Below are the code and all the weights of a small trained network. Each question names an input and a class and asks about switching units off, where a switched-off unit gives its printed mean instead of its output.

import numpy as np


def w(rows, s, z=0):
    codes = np.array(rows[::2]) - 128.0
    scale = np.full(codes.shape[1], s)
    scale[-1] = z or s
    return codes * scale


def f(y):
    return np.maximum(y, 0)


def log_softmax(a):
    a = a - a.max(-1, keepdims=True)
    return a - np.log(np.exp(a).sum(-1, keepdims=True))


def net(x, mask):
    res = np.array(x, float).reshape(1, 2) / 4 @ E
    y = f(res @ A[0][:, :-1].T + A[0][:, -1])
    res = res + np.where(mask, y, B[0][:, -1]) @ B[0][:, :-1]
    return log_softmax(res[-1] @ U[:, :-1].T + U[:, -1])


A, B = {}, {}
E = w([
[106,213,198,36,164,200,186,140],'x0',
[162,251,150,149,91,105,39,99],'x1',
],0.013)
A[0] = w([
[119,142,120,126,67,177,55,105,255],'n0',
[102,182,216,86,137,223,97,132,48],'n1',
[96,102,26,161,192,53,204,190,51],'n2',
[132,239,191,160,40,178,63,87,46],'n3',
[118,40,142,252,130,71,108,46,253],'n4',
[199,66,77,216,126,85,2,53,13],'n5',
[111,156,105,137,34,130,1,80,46],'n6',
],0.0087,0.0068)
B[0] = w([
[79,116,107,47,165,250,69,217,204],'n0',
[102,174,184,132,108,229,201,34,187],'n1',
[160,52,140,95,56,195,120,124,176],'n2',
[102,32,172,82,93,194,131,115,210],'n3',
[9,175,168,88,169,243,96,81,253],'n4',
[138,167,191,159,91,218,219,69,230],'n5',
[156,69,249,60,96,201,143,192,196],'n6',
],0.012,0.015)
U = w([
[121,164,160,163,70,175,171,51,65],'0',
[145,8,155,98,88,172,143,148,85],'1',
[96,135,110,84,153,177,96,157,253],'2',
[203,191,105,193,75,74,80,228,3],'3',
[224,182,65,215,37,90,104,139,3],'4',
[203,168,32,144,110,75,54,182,3],'5',
[199,201,66,190,64,69,92,204,3],'6',
[147,167,59,134,75,54,73,175,3],'7',
],0.015,0.007)

Each question gives the input, the list of numbers given to net, and the class t.
The units are the neurons (one row each of A and B). Each row of codes is followed by its name. A weight is (code - 128) times the scale printed after its matrix; where a second scale follows, it is the last column's (A, B and U).
mask holds one flag per neuron, in row order. A switched-off neuron (its flag False) gives its mean, the last column of its row in B, instead of its output. The means were averaged over made-up inputs and are rounded, as every weight is.
A unit's drop is (log p(t) with every unit on - log p(t) with that unit switched off) / (log p(t) with every unit on - log p(t) with every unit switched off).
The circuit of an input: a set's keep is (log p(t) with only the set's units on - log p(t) with every unit switched off) / (log p(t) with every unit on - log p(t) with every unit switched off). Starting from all 7 units, units are removed one at a time, each time the one whose removal leaves the highest keep (on an exact tie, the one counted first), for as long as the keep stays at least 0.8.
units of the circuit, in order: the units of the circuit, biggest drop first
most important unit: the unit with the biggest drop
top k neurons: the k neurons with the biggest drops, biggest first
drop of u: that unit's drop, to one decimal
input [-3,0], class 2: top 2 neurons : [n1, n4]
input [-1,3], class 2: most important unit : n2
input [6,7], class 1: top 2 neurons : [n3, n5]
input [4,-4], class 0: top 4 neurons : [n0, n6, n3, n2]
input [1,2], class 2: top 2 neurons : [n5, n6]
input [0,-2], class 2: top 3 neurons : [n5, n3, n6]
input [6,-3], class 0: top 2 neurons : [n1, n0]
input [0,3], class 2: top 2 neurons : [n2, n5]
input [1,4], class 1: top 2 neurons : [n4, n3]
input [5,-2], class 0: top 2 neurons : [n0, n1]
input [7,-6], class 0: top 2 neurons : [n1, n0]
input [1,-1], class 2: top 4 neurons : [n5, n3, n6, n2]
input [3,5], class 1: top 2 neurons : [n3, n4]
input [-4,6], class 1: units of the circuit, in order : [n6]
input [-2,-1], class 2: top 2 neurons : [n5, n1]
input [0,-3], class 2: drop of n5 : 1.0
input [-8,-2], class 0: drop of n5 : 0.5
input [-7,2], class 0: drop of n5 : 5.5
input [5,8], class 1: drop of n3 : 0.6
input [7,-2], class 0: most important unit : n1
